Below are the code and all the weights of a small trained network. Each question names an input and a class and asks about switching units off, where a switched-off unit gives its printed mean instead of its output.

import numpy as np


def w(rows, s, z=0):
    codes = np.array(rows[::2]) - 128.0
    scale = np.full(codes.shape[1], s)
    scale[-1] = z or s
    return codes * scale


def norm(h):
    return h / np.sqrt((h * h).mean(-1, keepdims=True) + 1e-5)


def f(y):
    return np.maximum(y, 0)


def log_softmax(a):
    a = a - a.max(-1, keepdims=True)
    return a - np.log(np.exp(a).sum(-1, keepdims=True))


def net(x, mask):
    res = np.array(x, float).reshape(1, 5) / 4 @ E
    u = 0
    for l in range(2):
        y = f(norm(res) @ A[l][:, :-1].T + A[l][:, -1])
        res = res + np.where(mask[u : u + 16], y, B[l][:, -1]) @ B[l][:, :-1]
        u += 16
    return log_softmax(norm(res)[-1] @ U[:, :-1].T + U[:, -1])


A, B = {}, {}
E = w([
[12,153,128,142,189,57,172,117,174,109],'x0',
[142,6,120,238,119,101,122,160,189,104],'x1',
[130,127,128,125,125,124,129,129,129,127],'x2',
[130,132,128,134,131,130,125,126,124,125],'x3',
[143,130,119,149,165,127,187,212,51,158],'x4',
],0.0014)
A[0] = w([
[100,148,97,91,110,103,146,38,218,76,91],'L0N1',
[47,253,109,36,169,77,154,116,122,112,116],'L0N2',
[27,88,131,196,191,41,180,113,182,110,52],'L0N3',
[166,200,123,28,106,195,123,62,61,179,145],'L0N4',
[131,129,145,150,133,130,128,107,130,150,86],'L0N5',
[69,239,120,57,158,82,150,124,116,91,96],'L0N6',
[90,154,153,145,179,107,184,208,93,142,42],'L0N7',
[173,170,154,78,74,195,93,68,84,176,79],'L0N8',
[131,77,182,178,94,149,85,103,203,86,66],'L0N9',
[171,199,144,45,104,210,114,83,34,195,141],'L0N10',
[130,133,168,128,106,119,131,123,127,132,78],'L0N11',
[113,155,191,144,156,143,182,209,75,122,110],'L0N12',
[206,62,82,177,72,130,91,164,129,92,82],'L0N13',
[151,110,72,161,138,120,167,173,88,182,64],'L0N14',
[148,110,155,106,89,178,83,58,121,136,39],'L0N15',
[131,84,161,150,94,134,74,106,141,123,2],'L0N16',
],0.0017,0.0014)
B[0] = w([
[131,128,165,208,144,174,66,180,112,99,199],'L0N1',
[167,7,161,179,120,197,111,58,86,186,254],'L0N2',
[174,236,107,20,103,104,89,177,137,52,232],'L0N3',
[95,136,116,137,141,50,103,181,194,49,241],'L0N4',
[117,115,119,106,120,138,133,127,132,121,128],'L0N5',
[168,48,148,186,146,198,111,54,102,197,223],'L0N6',
[177,86,64,87,69,75,139,104,133,164,168],'L0N7',
[81,129,115,119,138,65,131,162,190,58,196],'L0N8',
[143,145,73,20,85,108,169,105,131,143,183],'L0N9',
[103,152,92,121,145,37,135,198,186,50,242],'L0N10',
[137,107,110,114,142,125,112,119,133,138,128],'L0N11',
[183,113,64,106,71,88,176,121,119,152,176],'L0N12',
[135,148,179,104,115,171,156,73,110,202,198],'L0N13',
[113,162,168,124,142,172,85,152,124,100,157],'L0N14',
[143,108,108,125,106,109,142,89,192,120,158],'L0N15',
[133,152,63,102,102,103,189,103,114,142,141],'L0N16',
],0.0019,0.0022)
A[1] = w([
[173,145,100,112,135,185,82,147,97,109,136],'L1N1',
[118,137,137,105,179,134,164,135,71,166,64],'L1N2',
[118,86,134,171,141,117,129,104,160,146,104],'L1N3',
[112,128,106,115,205,81,185,199,95,129,113],'L1N4',
[123,164,171,106,139,153,114,179,92,106,54],'L1N5',
[113,128,135,159,173,133,213,123,52,215,34],'L1N6',
[74,139,202,133,142,203,95,54,118,163,2],'L1N7',
[112,149,157,138,141,194,101,90,112,128,44],'L1N8',
[170,85,149,197,119,216,169,178,37,211,77],'L1N9',
[85,147,135,132,178,127,151,78,68,206,105],'L1N10',
[68,111,103,173,111,103,154,151,166,118,63],'L1N11',
[89,90,115,178,134,100,150,156,174,117,88],'L1N12',
[126,147,143,133,116,124,84,140,173,84,40],'L1N13',
[137,69,151,132,107,193,93,29,144,157,123],'L1N14',
[139,107,115,132,143,122,161,252,92,118,164],'L1N15',
[186,93,148,116,75,160,149,76,144,165,47],'L1N16',
],0.0026,0.00074)
B[1] = w([
[45,133,134,147,133,79,170,142,143,122,179],'L1N1',
[145,99,106,146,65,113,112,123,155,113,178],'L1N2',
[125,164,115,78,124,150,102,119,79,139,183],'L1N3',
[178,147,89,166,57,120,153,150,48,167,233],'L1N4',
[149,122,100,185,88,90,169,150,122,149,152],'L1N5',
[182,67,92,48,44,168,92,87,215,112,209],'L1N6',
[84,179,179,212,216,97,81,164,36,176,204],'L1N7',
[108,126,170,167,169,98,97,143,132,135,163],'L1N8',
[86,115,208,86,205,163,77,89,252,34,238],'L1N9',
[137,53,81,147,65,174,104,56,157,167,206],'L1N10',
[182,190,145,75,116,148,111,149,103,118,184],'L1N11',
[166,183,136,70,96,161,113,137,94,124,195],'L1N12',
[127,82,152,75,127,163,125,117,163,126,208],'L1N13',
[95,181,77,145,135,75,175,150,41,187,255],'L1N14',
[68,181,170,201,202,137,174,136,72,164,252],'L1N15',
[115,76,70,129,122,164,188,90,74,191,200],'L1N16',
],0.0024,0.0019)
U = w([
[127,172,137,29,94,77,49,122,253,9,160],'0',
[171,31,40,113,37,164,162,34,113,219,168],'1',
[171,221,110,172,137,71,210,245,28,127,208],'2',
[156,43,255,190,250,238,171,146,192,108,10],'3',
[33,182,182,196,241,103,42,41,64,186,29],'4',
],0.0065,0.0011)

Each question gives the input, the list of numbers given to net, and the class t.
The units are the neurons (one row each of A and B). Each row of codes is followed by its name. A weight is (code - 128) times the scale printed after its matrix; where a second scale follows, it is the last column's (A, B and U).
mask holds one flag per neuron, layer by layer. A switched-off neuron (its flag False) gives its mean, the last column of its row in B, instead of its output. The means were averaged over made-up inputs and are rounded, as every weight is.
A unit's drop is (log p(t) with every unit on - log p(t) with that unit switched off) / (log p(t) with every unit on - log p(t) with every unit switched off).
The circuit of an input: a set's keep is (log p(t) with only the set's units on - log p(t) with every unit switched off) / (log p(t) with every unit on - log p(t) with every unit switched off). Starting from the 12 units with the biggest drops (on a tie, the unit counted first), units are removed one at a time, each time the one whose removal leaves the highest keep (on an exact tie, the one counted first), for as long as the keep stays at least 0.8.
circuit, biggest first: the units of the circuit, biggest drop first
k most important neurons: the k neurons with the biggest drops, biggest first
top k neurons in layer l: the k neurons of layer l with the biggest drops, biggest first
drop when u is switched off: that unit's drop, to one decimal
input [1,-8,1,5,-6], class 4: circuit, biggest first : (L0N2; L1N7)
input [-1,7,-3,-4,7], class 3: circuit, biggest first : (L1N9)
input [-7,-1,0,-6,-7], class 0: circuit, biggest first : (L0N2; L0N8)
input [0,1,4,0,-4], class 1: 2 most important neurons : (L0N10; L0N4)
input [-2,-6,8,-1,0], class 0: circuit, biggest first : (L1N14; L0N4)
input [-7,3,2,-5,1], class 3: circuit, biggest first : (L1N9; L0N3)
input [-8,4,7,-8,1], class 3: circuit, biggest first : (L1N9; L0N3)
input [1,4,-7,6,-2], class 0: 3 most important neurons : (L0N2; L0N6; L0N3)
input [0,1,7,3,-3], class 1: 2 most important neurons : (L0N10; L0N4)
input [8,-4,-4,3,2], class 1: 2 most important neurons : (L1N6; L1N10)
input [0,1,-2,-5,5], class 3: 4 most important neurons : (L1N9; L0N10; L0N3; L0N4)
input [2,-6,-7,3,8], class 1: 2 most important neurons : (L1N6; L0N2)
input [-2,2,5,4,4], class 3: 2 most important neurons : (L1N9; L1N15)
input [5,1,-6,-1,-1], class 0: circuit, biggest first : (L0N3)
input [2,8,6,-7,-3], class 0: top 3 neurons in layer 0 : (L0N2; L0N6; L0N3)
input [-2,-8,2,-8,-1], class 0: top 2 neurons in layer 0 : (L0N10; L0N4)
input [-4,7,7,3,6], class 3: drop when L1N9 is switched off : 0.5
input [1,-5,-5,-6,6], class 1: drop when L0N3 is switched off : 0.2
input [-1,5,-1,7,-8], class 1: drop when L0N10 is switched off : 0.2
input [-5,5,0,-1,5], class 3: top neuron in layer 1 : (L1N9)
